Here is a tiny trained network, its code and every weight. The questions are about switching its units off for an input and a class, where a switched-off unit gives its printed mean instead of its output.

import numpy as np


def w(rows, s, z=0):
    codes = np.array(rows[::2]) - 128.0
    scale = np.full(codes.shape[1], s)
    scale[-1] = z or s
    return codes * scale


def norm(h):
    return h / np.sqrt((h * h).mean(-1, keepdims=True) + 1e-5)


def f(y):
    return np.maximum(y, 0)


def log_softmax(a):
    a = a - a.max(-1, keepdims=True)
    return a - np.log(np.exp(a).sum(-1, keepdims=True))


def net(x, mask):
    res = np.array(x, float).reshape(1, 2) / 4 @ E
    u = 0
    for l in range(4):
        y = f(norm(res) @ A[l][:, :-1].T + A[l][:, -1])
        res = res + np.where(mask[u : u + 8], y, B[l][:, -1]) @ B[l][:, :-1]
        u += 8
    return log_softmax(norm(res)[-1] @ U[:, :-1].T + U[:, -1])


A, B = {}, {}
E = w([
[200,82,184,162,236,181],'x0',
[113,178,198,158,2,82],'x1',
],0.0057)
A[0] = w([
[147,121,145,199,82,200,6],'L0N0',
[188,66,184,128,65,152,51],'L0N1',
[187,58,81,172,149,174,147],'L0N2',
[159,151,98,62,103,178,73],'L0N3',
[116,61,115,116,145,185,19],'L0N4',
[178,143,102,145,153,141,153],'L0N5',
[173,139,218,103,127,253,136],'L0N6',
[74,121,93,117,121,189,215],'L0N7',
],0.0068,0.0015)
B[0] = w([
[151,130,219,149,124,122,173],'L0N0',
[7,220,187,115,159,136,199],'L0N1',
[107,75,109,68,105,102,250],'L0N2',
[87,140,140,186,131,158,153],'L0N3',
[128,3,144,84,174,76,191],'L0N4',
[92,99,117,96,129,88,189],'L0N5',
[223,168,118,104,132,133,254],'L0N6',
[152,146,168,144,59,68,192],'L0N7',
],0.0056,0.0039)
A[1] = w([
[229,3,174,125,193,193,158],'L1N0',
[156,179,162,136,166,133,66],'L1N1',
[180,32,105,111,140,98,10],'L1N2',
[24,112,72,126,176,195,147],'L1N3',
[71,195,87,180,59,134,164],'L1N4',
[137,118,70,65,215,112,141],'L1N5',
[118,110,188,214,147,170,100],'L1N6',
[164,213,154,167,45,33,125],'L1N7',
],0.0061,0.0014)
B[1] = w([
[122,153,117,181,95,95,244],'L1N0',
[133,133,134,37,76,49,153],'L1N1',
[102,134,71,107,136,254,186],'L1N2',
[16,155,177,86,119,70,154],'L1N3',
[148,158,18,143,187,58,220],'L1N4',
[138,204,154,199,131,167,203],'L1N5',
[164,109,109,115,83,106,149],'L1N6',
[106,104,126,114,167,168,255],'L1N7',
],0.0071,0.0066)
A[2] = w([
[165,176,123,106,108,107,143],'L2N0',
[41,206,201,183,217,117,206],'L2N1',
[184,119,213,121,149,117,59],'L2N2',
[166,211,132,254,119,132,137],'L2N3',
[93,154,146,134,73,98,246],'L2N4',
[84,135,135,135,222,77,169],'L2N5',
[204,85,116,192,168,177,97],'L2N6',
[175,129,138,216,173,182,65],'L2N7',
],0.0067,0.0013)
B[2] = w([
[122,100,3,97,133,101,189],'L2N0',
[192,74,188,197,85,202,253],'L2N1',
[111,159,110,48,84,150,183],'L2N2',
[88,97,147,181,164,232,218],'L2N3',
[239,96,179,162,215,155,227],'L2N4',
[128,184,147,168,52,59,219],'L2N5',
[175,60,48,144,75,219,209],'L2N6',
[165,18,30,108,188,134,207],'L2N7',
],0.0052,0.0047)
A[3] = w([
[64,138,51,89,105,95,245],'L3N0',
[15,61,185,107,155,153,37],'L3N1',
[208,80,101,97,140,184,5],'L3N2',
[157,140,149,111,137,186,46],'L3N3',
[123,108,192,158,162,254,118],'L3N4',
[160,108,201,119,81,181,117],'L3N5',
[147,168,176,65,130,119,91],'L3N6',
[22,118,148,138,92,178,26],'L3N7',
],0.0074,0.0012)
B[3] = w([
[96,88,128,15,166,112,232],'L3N0',
[56,236,191,136,142,114,146],'L3N1',
[147,61,115,203,91,191,211],'L3N2',
[52,43,85,87,139,139,171],'L3N3',
[131,130,96,115,124,62,255],'L3N4',
[88,177,80,70,142,134,194],'L3N5',
[206,112,225,73,26,167,159],'L3N6',
[96,124,253,165,229,235,157],'L3N7',
],0.0071,0.0056)
U = w([
[166,7,38,173,150,228,137],'0',
[203,140,224,25,56,169,145],'1',
[195,188,141,240,89,80,128],'2',
[73,147,33,48,153,32,154],'3',
[137,80,172,128,148,112,4],'4',
[24,150,224,120,227,210,122],'5',
],0.017,0.016)

Each question gives the input, the list of numbers given to net, and the class t.
The units are the neurons (one row each of A and B). Each row of codes is followed by its name. A weight is (code - 128) times the scale printed after its matrix; where a second scale follows, it is the last column's (A, B and U).
mask holds one flag per neuron, layer by layer. A switched-off neuron (its flag False) gives its mean, the last column of its row in B, instead of its output. The means were averaged over made-up inputs and are rounded, as every weight is.
A unit's drop is (log p(t) with every unit on - log p(t) with that unit switched off) / (log p(t) with every unit on - log p(t) with every unit switched off).
The circuit of an input: a set's keep is (log p(t) with only the set's units on - log p(t) with every unit switched off) / (log p(t) with every unit on - log p(t) with every unit switched off). Starting from the 12 units with the biggest drops (on a tie, the unit counted first), units are removed one at a time, each time the one whose removal leaves the highest keep (on an exact tie, the one counted first), for as long as the keep stays at least 0.8.
circuit, biggest first: the units of the circuit, biggest drop first
most important unit: the unit with the biggest drop
top k neurons: the k neurons with the biggest drops, biggest first
top k neurons in layer l: the k neurons of layer l with the biggest drops, biggest first
drop when u is switched off: that unit's drop, to one decimal
input [0,5], class 2: circuit, biggest first -> (L3N0)
input [0,-5], class 5: top 2 neurons in layer 1 -> (L1N3 L1N2)
input [1,5], class 2: top 3 neurons in layer 3 -> (L3N0 L3N6 L3N4)
input [-3,8], class 2: top 2 neurons -> (L2N4 L0N2)
input [8,4], class 1: top 2 neurons -> (L1N1 L0N1)
input [0,-3], class 5: top 2 neurons in layer 1 -> (L1N2 L1N4)
input [-1,-2], class 5: top 3 neurons -> (L0N6 L1N4 L1N2)
input [-1,2], class 3: top 3 neurons -> (L1N5 L1N4 L1N0)
input [-1,1], class 3: top 2 neurons -> (L1N4 L1N5)
input [-1,-5], class 5: top 2 neurons -> (L0N6 L1N3)
input [8,3], class 1: top 3 neurons -> (L1N1 L0N1 L1N5)
input [1,6], class 2: top 4 neurons -> (L0N1 L1N2 L1N4 L3N0)
input [-2,7], class 2: top 3 neurons -> (L1N4 L2N4 L1N2)
input [0,-8], class 5: top 3 neurons -> (L1N3 L0N6 L0N2)
input [-3,7], class 2: top 3 neurons in layer 1 -> (L1N2 L1N1 L1N4)
input [-4,8], class 3: top 3 neurons -> (L1N5 L1N4 L1N0)
input [-3,-3], class 3: most important unit -> L0N7
input [-1,-3], class 5: drop when L3N7 is switched off -> 0.1
input [-1,6], class 2: drop when L1N4 is switched off -> 1.8
input [8,5], class 1: most important unit -> L1N1
input [7,3], class 1: drop when L1N1 is switched off -> 1.4
